Below is a small trained network, with its code and all its weights. Each question gives an input and a target symbol and asks what happens when units are switched off, that is, made to give their printed mean instead of their output.

import numpy as np


def w(rows, s, z=0):
    codes = np.array(rows[::2]) - 128.0
    scale = np.full(codes.shape[1], s)
    scale[-1] = z or s
    return codes * scale


def f(y):
    return np.maximum(y, 0)


def softmax(a):
    e = np.exp(a - a.max(-1, keepdims=True))
    return e / e.sum(-1, keepdims=True)


def log_softmax(a):
    a = a - a.max(-1, keepdims=True)
    return a - np.log(np.exp(a).sum(-1, keepdims=True))


def net(x, mask):
    ids = ['αβεξπφψ'.index(c) for c in x.split()]
    T = len(ids)
    res = E[ids] + P[:T]
    r = res
    for j in range(3):
        rows = slice(4 * j, 4 * j + 4)
        q, k, v = (r @ M[0][rows].T for M in (Q, K, V))
        z = softmax(np.where(np.tri(T) > 0, q @ k.T / 4**0.5, -1e9)) @ v
        o = O[0][rows]
        res = res + np.where(mask[j], z, o[:, -1]) @ o[:, :-1]
    y = f(res @ A[0][:, :-1].T + A[0][:, -1])
    res = res + np.where(mask[3:19], y, B[0][:, -1]) @ B[0][:, :-1]
    return log_softmax(res[-1] @ U[:, :-1].T + U[:, -1])


Q, K, V, O, A, B = {}, {}, {}, {}, {}, {}
E = w([
[121,87,72],'α',
[140,119,104],'β',
[127,101,92],'ε',
[163,132,92],'ξ',
[91,191,218],'π',
[3,72,106],'φ',
[197,143,140],'ψ',
],0.014)
P = w([
[136,156,48],'0',
[85,132,146],'1',
[194,10,191],'2',
[114,157,30],'3',
[45,89,104],'4',
[195,1,194],'5',
[102,177,39],'6',
[31,194,246],'7',
],0.0096)
Q[0] = w([
[109,65,67],'H1',
[15,79,118],'H1',
[24,79,119],'H1',
[161,134,127],'H1',
[113,119,121],'H2',
[137,133,116],'H2',
[99,113,139],'H2',
[142,130,251],'H2',
[136,110,63],'H3',
[170,158,88],'H3',
[171,183,150],'H3',
[139,127,85],'H3',
],0.017)
K[0] = w([
[145,138,18],'H1',
[50,206,93],'H1',
[61,201,87],'H1',
[159,106,121],'H1',
[104,127,126],'H2',
[144,137,119],'H2',
[83,127,131],'H2',
[139,9,235],'H2',
[100,60,166],'H3',
[176,92,134],'H3',
[221,153,95],'H3',
[130,92,147],'H3',
],0.015)
V[0] = w([
[40,173,182],'H1',
[94,40,136],'H1',
[177,83,35],'H1',
[207,2,193],'H1',
[187,73,244],'H2',
[118,182,69],'H2',
[138,216,60],'H2',
[234,32,170],'H2',
[144,167,144],'H3',
[158,70,184],'H3',
[88,157,58],'H3',
[90,231,47],'H3',
],0.0078)
O[0] = w([
[54,52,105,65],'H1',
[105,153,195,174],'H1',
[196,174,180,253],'H1',
[147,254,158,85],'H1',
[68,193,221,19],'H2',
[169,124,81,161],'H2',
[189,156,76,145],'H2',
[178,225,232,186],'H2',
[141,121,91,51],'H3',
[84,57,103,114],'H3',
[162,203,183,201],'H3',
[201,234,154,121],'H3',
],0.009,0.0022)
A[0] = w([
[87,146,87,3],'N1',
[185,140,28,59],'N2',
[87,215,97,169],'N3',
[91,149,158,58],'N4',
[148,181,11,116],'N5',
[44,161,102,209],'N6',
[58,187,125,144],'N7',
[123,74,113,104],'N8',
[208,114,55,211],'N9',
[192,91,180,15],'N10',
[92,227,73,41],'N11',
[132,101,51,96],'N12',
[112,137,134,118],'N13',
[228,74,137,203],'N14',
[216,6,151,118],'N15',
[135,207,52,41],'N16',
],0.012,0.0054)
B[0] = w([
[100,167,159,135],'N1',
[152,190,64,223],'N2',
[171,93,122,165],'N3',
[115,102,149,160],'N4',
[156,175,82,218],'N5',
[165,160,107,168],'N6',
[135,102,95,168],'N7',
[169,93,173,168],'N8',
[170,6,243,248],'N9',
[113,116,56,150],'N10',
[76,127,140,145],'N11',
[67,139,154,200],'N12',
[128,125,124,139],'N13',
[44,183,161,212],'N14',
[133,170,39,202],'N15',
[80,91,98,162],'N16',
],0.025,0.017)
U = w([
[91,126,79,4],'α',
[122,168,141,93],'β',
[63,111,142,189],'ε',
[249,171,95,224],'ξ',
[132,46,39,128],'π',
[2,14,113,135],'φ',
[65,33,172,167],'ψ',
],0.012,0.0037)

Each question gives the input, a string of symbols that net reads in full, and the target symbol t.
The units are the heads (4 rows each of Q, K, V and O) and the neurons (one row each of A and B). Each row of codes is followed by its name. A weight is (code - 128) times the scale printed after its matrix; where a second scale follows, it is the last column's (O, A, B and U).
mask holds one flag per unit, heads first, then neurons. A switched-off unit (its flag False) gives its mean, the last column of its rows in O or B, instead of its output. The means were averaged over made-up inputs and are rounded, as every weight is.
A unit's drop is (log p(t) with every unit on - log p(t) with that unit switched off) / (log p(t) with every unit on - log p(t) with every unit switched off).
The circuit of an input: a set's keep is (log p(t) with only the set's units on - log p(t) with every unit switched off) / (log p(t) with every unit on - log p(t) with every unit switched off). Starting from the 12 units with the biggest drops (on a tie, the unit counted first), units are removed one at a time, each time the one whose removal leaves the highest keep (on an exact tie, the one counted first), for as long as the keep stays at least 0.8.
circuit, biggest first: the units of the circuit, biggest drop first
k most important neurons: the k neurons with the biggest drops, biggest first
heads that matter: for each layer, one digit per head in row order, 1 if its drop is at least 0.15 and else 0, layers parted by /
drop when u is switched off: that unit's drop, to one decimal
input ξ α φ ψ ψ π φ, target π: circuit, biggest first	(N14)
input ψ β φ, target π: 4 most important neurons	(N9; N14; N12; N15)
input α α ε ψ π α π ψ, target ψ: 2 most important neurons	(N2; N5)
input α φ ε π β π β α, target π: 4 most important neurons	(N9; N14; N12; N6)
input ε π ε ε π π ψ ε, target π: circuit, biggest first	(N14; H1)
input π α φ α β, target φ: 3 most important neurons	(N12; N15; N9)
input ψ β β ξ ε, target ξ: circuit, biggest first	(H2; N2; H1)
input ξ ξ β ξ α β ξ, target π: 2 most important neurons	(N2; N5)
input ε ε β, target ε: circuit, biggest first	(N9; N2; N5; H2)
input ξ φ α α ξ α, target φ: 4 most important neurons	(N14; N5; N2; N9)
input α ε φ φ ε, target φ: circuit, biggest first	(N12; H2)
input ε ε ξ, target β: 2 most important neurons	(N9; N2)
input ξ α β β α, target ξ: heads that matter	010
input ψ β ψ ξ ψ, target ψ: 4 most important neurons	(N2; N5; N15; N6)
input ξ ξ ξ α π, target π: heads that matter	100
input π π π π π, target π: 3 most important neurons	(N9; N6; N14)
input ψ φ π β ψ ξ ψ, target π: 2 most important neurons	(N16; N11)
input π ψ β α ε α, target φ: 4 most important neurons	(N14; N2; N5; N6)
input ξ ξ α α α ψ ψ ξ, target ψ: 4 most important neurons	(N2; N5; N15; N11)
input α α β ξ β, target ξ: 2 most important neurons	(N2; N15)
input φ φ ξ α, target ξ: 2 most important neurons	(N2; N5)
input ξ β φ φ ε ψ φ ξ, target ψ: 4 most important neurons	(N2; N5; N15; N4)
input ξ α ψ ψ, target π: drop when N6 is switched off	0.4
input ψ ξ α β α ξ π α, target π: drop when N14 is switched off	2.6
input ψ α ε ξ π ξ ξ, target π: drop when N7 is switched off	-0.2
input ε ε α ξ β, target ξ: drop when N8 is switched off	0.1
